Below are the code and all the weights of a small trained network. Each question names an input and a target symbol and asks about switching units off, where a switched-off unit gives its printed mean instead of its output.

import numpy as np


def w(rows, s, z=0):
    codes = np.array(rows[::2]) - 128.0
    scale = np.full(codes.shape[1], s)
    scale[-1] = z or s
    return codes * scale


def f(y):
    return np.maximum(y, 0)


def softmax(a):
    e = np.exp(a - a.max(-1, keepdims=True))
    return e / e.sum(-1, keepdims=True)


def log_softmax(a):
    a = a - a.max(-1, keepdims=True)
    return a - np.log(np.exp(a).sum(-1, keepdims=True))


def net(x, mask):
    ids = ['ΓΔΛΦΩβεζημξπσψ'.index(c) for c in x.split()]
    T = len(ids)
    res = E[ids] + P[:T]
    u = 0
    for l in range(2):
        r = res
        for j in range(2):
            rows = slice(4 * j, 4 * j + 4)
            q, k, v = (r @ M[l][rows].T for M in (Q, K, V))
            z = softmax(np.where(np.tri(T) > 0, q @ k.T / 4**0.5, -1e9)) @ v
            o = O[l][rows]
            res = res + np.where(mask[u + j], z, o[:, -1]) @ o[:, :-1]
        u += 2
        y = f(res @ A[l][:, :-1].T + A[l][:, -1])
        res = res + np.where(mask[u : u + 8], y, B[l][:, -1]) @ B[l][:, :-1]
        u += 8
    return log_softmax(res[-1] @ U[:, :-1].T + U[:, -1])


Q, K, V, O, A, B = {}, {}, {}, {}, {}, {}
E = w([
[130,67,172,138,166,64,103,123,145,86],'Γ',
[153,126,103,108,138,195,43,149,115,120],'Δ',
[154,97,88,205,115,140,151,126,98,123],'Λ',
[125,170,118,117,103,171,170,108,141,120],'Φ',
[128,108,119,183,120,137,111,130,199,153],'Ω',
[114,108,96,102,80,86,146,133,192,95],'β',
[138,110,175,95,145,161,156,113,150,101],'ε',
[150,60,162,205,162,140,112,111,96,130],'ζ',
[179,108,156,179,178,134,154,136,132,94],'η',
[104,152,108,7,125,124,61,88,145,130],'μ',
[158,125,114,146,148,68,116,123,95,68],'ξ',
[149,144,162,125,166,143,122,93,68,104],'π',
[120,57,108,139,91,155,136,124,128,125],'σ',
[165,54,105,140,126,107,126,162,122,66],'ψ',
],0.013)
P = w([
[61,161,174,204,17,74,181,118,169,94],'0',
[183,131,71,185,95,126,60,22,229,143],'1',
[107,170,66,96,188,164,146,183,182,173],'2',
[223,110,108,129,29,80,199,56,135,113],'3',
[2,152,103,146,119,171,140,145,146,64],'4',
[203,17,118,55,69,231,102,52,194,54],'5',
],0.0059)
Q[0] = w([
[133,113,127,82,179,112,166,223,109,220],'0.h0',
[124,47,98,108,142,203,153,129,121,131],'0.h0',
[223,95,152,77,85,124,136,144,149,188],'0.h0',
[31,106,35,105,219,161,173,99,128,103],'0.h0',
[157,195,88,170,173,182,186,101,154,74],'0.h1',
[122,194,173,128,141,69,232,206,8,173],'0.h1',
[133,41,60,153,124,141,149,34,121,128],'0.h1',
[111,163,173,110,155,112,45,120,197,79],'0.h1',
],0.019)
K[0] = w([
[188,98,110,124,144,139,126,79,167,142],'0.h0',
[126,131,185,119,92,132,73,129,131,91],'0.h0',
[46,114,88,135,180,165,125,107,129,52],'0.h0',
[212,130,181,129,4,133,94,110,127,114],'0.h0',
[183,147,198,138,91,112,186,176,100,115],'0.h1',
[213,151,151,33,186,103,128,116,172,214],'0.h1',
[107,52,82,148,95,124,155,150,81,141],'0.h1',
[70,154,149,192,149,102,90,119,148,80],'0.h1',
],0.022)
V[0] = w([
[158,166,105,142,167,80,163,43,149,98],'0.h0',
[59,72,165,106,69,100,79,2,148,167],'0.h0',
[111,37,156,120,136,136,214,113,156,148],'0.h0',
[142,10,165,90,110,219,97,134,130,120],'0.h0',
[143,107,98,152,146,123,136,135,150,119],'0.h1',
[112,127,112,142,126,137,137,132,122,129],'0.h1',
[143,119,125,123,104,126,111,175,141,144],'0.h1',
[57,37,116,108,131,153,117,84,105,144],'0.h1',
],0.0099)
O[0] = w([
[130,66,175,94,45,192,47,147,166,180,197],'0.h0',
[163,214,213,148,68,49,147,145,152,148,254],'0.h0',
[239,149,149,80,113,162,78,248,72,190,196],'0.h0',
[196,254,99,178,188,100,167,162,102,35,248],'0.h0',
[99,117,165,153,119,106,126,137,150,135,213],'0.h1',
[120,148,131,141,115,132,135,131,113,132,154],'0.h1',
[103,157,116,154,157,89,174,122,144,123,88],'0.h1',
[210,242,135,154,138,81,140,156,89,115,121],'0.h1',
],0.0059,0.0018)
A[0] = w([
[23,162,106,133,167,81,162,224,48,240,86],'0.n0',
[95,111,104,52,133,135,144,254,15,163,61],'0.n1',
[112,169,43,156,210,146,72,114,124,143,10],'0.n2',
[68,156,125,22,95,68,82,107,105,117,45],'0.n3',
[61,142,158,97,195,129,159,170,16,237,101],'0.n4',
[180,158,106,133,157,133,18,158,110,196,34],'0.n5',
[166,84,143,79,207,69,101,130,29,115,64],'0.n6',
[73,108,91,117,137,108,150,142,89,134,2],'0.n7',
],0.0078,0.0067)
B[0] = w([
[148,102,130,141,99,127,154,138,141,119,128],'0.n0',
[151,131,173,148,91,118,100,104,166,156,152],'0.n1',
[132,56,96,56,154,199,110,158,60,82,149],'0.n2',
[190,75,140,255,128,166,156,167,123,95,171],'0.n3',
[118,132,159,116,80,103,38,127,173,147,134],'0.n4',
[113,131,193,161,129,34,237,94,173,110,246],'0.n5',
[125,144,155,115,78,137,120,121,148,99,170],'0.n6',
[97,148,108,120,68,135,158,107,104,90,128],'0.n7',
],0.0086,0.0013)
Q[1] = w([
[157,130,208,179,102,165,88,148,193,56],'1.h0',
[118,103,123,114,115,124,158,128,154,144],'1.h0',
[89,143,145,183,148,179,112,123,164,135],'1.h0',
[161,100,115,156,65,157,134,66,117,79],'1.h0',
[197,107,99,73,181,90,154,72,140,152],'1.h1',
[188,102,91,116,81,104,134,70,61,160],'1.h1',
[135,163,92,125,144,105,139,132,143,164],'1.h1',
[106,123,128,89,199,100,157,155,87,251],'1.h1',
],0.013)
K[1] = w([
[58,110,116,213,53,139,136,177,121,85],'1.h0',
[137,152,128,138,144,114,156,125,126,150],'1.h0',
[168,107,150,121,118,127,130,131,124,82],'1.h0',
[45,151,142,167,98,94,111,249,109,134],'1.h0',
[55,181,135,159,162,155,88,150,158,159],'1.h1',
[76,142,112,109,196,132,126,203,129,151],'1.h1',
[168,126,133,150,156,139,91,106,172,149],'1.h1',
[186,140,42,122,163,111,87,113,219,155],'1.h1',
],0.014)
V[1] = w([
[96,104,144,116,202,165,126,149,169,125],'1.h0',
[110,151,111,85,109,102,90,125,93,37],'1.h0',
[115,163,160,191,184,144,80,80,195,149],'1.h0',
[195,71,137,157,103,173,144,80,33,77],'1.h0',
[147,70,82,248,160,104,130,187,97,166],'1.h1',
[106,93,88,142,93,16,43,117,89,111],'1.h1',
[150,35,147,80,165,39,142,200,199,55],'1.h1',
[134,108,243,127,232,93,66,82,82,130],'1.h1',
],0.016)
O[1] = w([
[132,79,102,166,159,133,69,119,98,118,29],'1.h0',
[138,159,89,156,179,114,171,83,143,139,67],'1.h0',
[91,123,153,190,98,162,120,164,105,55,220],'1.h0',
[151,71,87,73,127,89,143,153,215,84,140],'1.h0',
[152,134,108,64,69,120,81,85,82,39,119],'1.h1',
[132,137,132,123,92,171,191,18,102,181,78],'1.h1',
[250,119,93,203,135,164,86,88,151,121,254],'1.h1',
[124,119,30,174,35,155,173,186,126,139,91],'1.h1',
],0.011,0.0044)
A[1] = w([
[62,51,91,143,127,130,137,149,95,124,123],'1.n0',
[86,94,127,80,86,150,148,42,102,126,86],'1.n1',
[89,127,62,129,159,90,130,102,77,140,56],'1.n2',
[157,71,94,108,117,93,42,147,79,148,90],'1.n3',
[71,84,156,105,201,107,124,145,109,149,79],'1.n4',
[132,114,78,71,166,81,134,149,4,218,39],'1.n5',
[110,81,78,61,151,146,73,131,91,235,52],'1.n6',
[120,106,47,94,154,50,116,139,17,203,1],'1.n7',
],0.011,0.0051)
B[1] = w([
[78,254,163,45,165,160,120,84,175,184,187],'1.n0',
[143,33,144,197,190,84,153,178,143,83,208],'1.n1',
[204,71,137,144,103,140,168,118,121,141,142],'1.n2',
[96,213,183,120,138,170,135,125,221,141,254],'1.n3',
[158,147,13,152,37,74,13,79,131,132,175],'1.n4',
[96,173,180,100,173,194,90,84,208,130,128],'1.n5',
[155,86,151,138,92,102,152,128,166,81,136],'1.n6',
[95,120,109,98,166,162,109,90,159,170,128],'1.n7',
],0.0081,0.0057)
U = w([
[152,189,133,187,78,140,131,125,117,168,78],'Γ',
[53,209,92,209,193,131,134,88,119,66,153],'Δ',
[104,121,192,99,135,99,120,141,125,113,87],'Λ',
[88,157,145,154,129,92,66,126,126,168,95],'Φ',
[93,171,215,178,109,151,84,132,72,121,76],'Ω',
[141,175,199,138,164,137,116,107,105,203,93],'β',
[158,171,143,176,168,103,112,235,132,161,128],'ε',
[131,185,121,128,56,120,140,166,108,89,76],'ζ',
[110,159,127,131,156,214,72,146,145,113,175],'η',
[108,193,198,203,91,80,146,115,179,119,254],'μ',
[107,80,160,163,124,154,128,111,145,169,74],'ξ',
[59,136,133,119,109,137,160,149,131,194,178],'π',
[154,254,178,109,132,70,150,132,122,127,45],'σ',
[152,174,90,116,179,161,102,104,131,126,100],'ψ',
],0.0053,0.0075)

Each question gives the input, a string of symbols that net reads in full, and the target symbol t.
The units are the heads (4 rows each of Q, K, V and O) and the neurons (one row each of A and B). Each row of codes is followed by its name. A weight is (code - 128) times the scale printed after its matrix; where a second scale follows, it is the last column's (O, A, B and U).
mask holds one flag per unit, layer by layer, with each layer's heads first. A switched-off unit (its flag False) gives its mean, the last column of its rows in O or B, instead of its output. The means were averaged over made-up inputs and are rounded, as every weight is.
A unit's drop is (log p(t) with every unit on - log p(t) with that unit switched off) / (log p(t) with every unit on - log p(t) with every unit switched off).
The circuit of an input: a set's keep is (log p(t) with only the set's units on - log p(t) with every unit switched off) / (log p(t) with every unit on - log p(t) with every unit switched off). Starting from the 12 units with the biggest drops (on a tie, the unit counted first), units are removed one at a time, each time the one whose removal leaves the highest keep (on an exact tie, the one counted first), for as long as the keep stays at least 0.8.
units of the circuit, in order: the units of the circuit, biggest drop first
most important unit: the unit with the biggest drop
k most important neurons: the k neurons with the biggest drops, biggest first
heads that matter: for each layer, one digit per head in row order, 1 if its drop is at least 0.15 and else 0, layers parted by /
drop of u: that unit's drop, to one decimal
input Λ η Δ Λ Δ β, target Λ: most important unit => 1.h1
input Λ Ω Φ Φ μ ε, target Λ: units of the circuit, in order => (1.h1; 1.h0)
input Δ π π Δ Δ ε, target Δ: units of the circuit, in order => (0.h0; 1.h0)
input Δ ε ε Γ Δ β, target Δ: units of the circuit, in order => (0.h0; 1.h0)
input Δ η ψ, target Δ: heads that matter => 10 / 10
input ζ η η Ω, target η: heads that matter => 10 / 01
input η Δ ζ η, target η: heads that matter => 11 / 11
input π Δ η Δ Φ, target π: heads that matter => 00 / 01
input π π ξ, target π: heads that matter => 10 / 01
input η η ε η Δ, target η: heads that matter => 11 / 11
input μ ε Δ, target μ: heads that matter => 10 / 10
input Δ μ π β ε ζ, target ε: heads that matter => 01 / 01
input Δ ψ Φ, target Δ: heads that matter => 10 / 10
input Φ ζ Φ Λ, target Φ: units of the circuit, in order => (1.h1; 1.n4; 0.h0)
input Γ Δ ψ, target Γ: heads that matter => 10 / 01
input Ω ε Φ Φ Δ η, target Δ: units of the circuit, in order => (0.h0)
input Ω η μ ψ, target Ω: heads that matter => 00 / 10
input ε ζ η, target ζ: units of the circuit, in order => (1.h1; 1.h0)
input Φ Δ ε ψ ε Λ, target ε: heads that matter => 00 / 01
input Γ ε Φ Γ Ω, target Γ: heads that matter => 00 / 01
input Δ Φ Λ, target Δ: most important unit => 0.h0
input ε Δ Δ ξ, target Δ: heads that matter => 10 / 00
input ε ε μ, target ε: units of the circuit, in order => (1.h1; 0.h0)
input Λ μ ε Λ π, target Λ: 2 most important neurons => (1.n1; 0.n4)
input ψ Δ Λ Λ Δ Δ, target ψ: drop of 0.h0 => 0.3
input Δ Ω Ω π, target Ω: drop of 1.n3 => 0.0
input Φ Δ Φ Ω, target Φ: drop of 1.n5 => 0.0
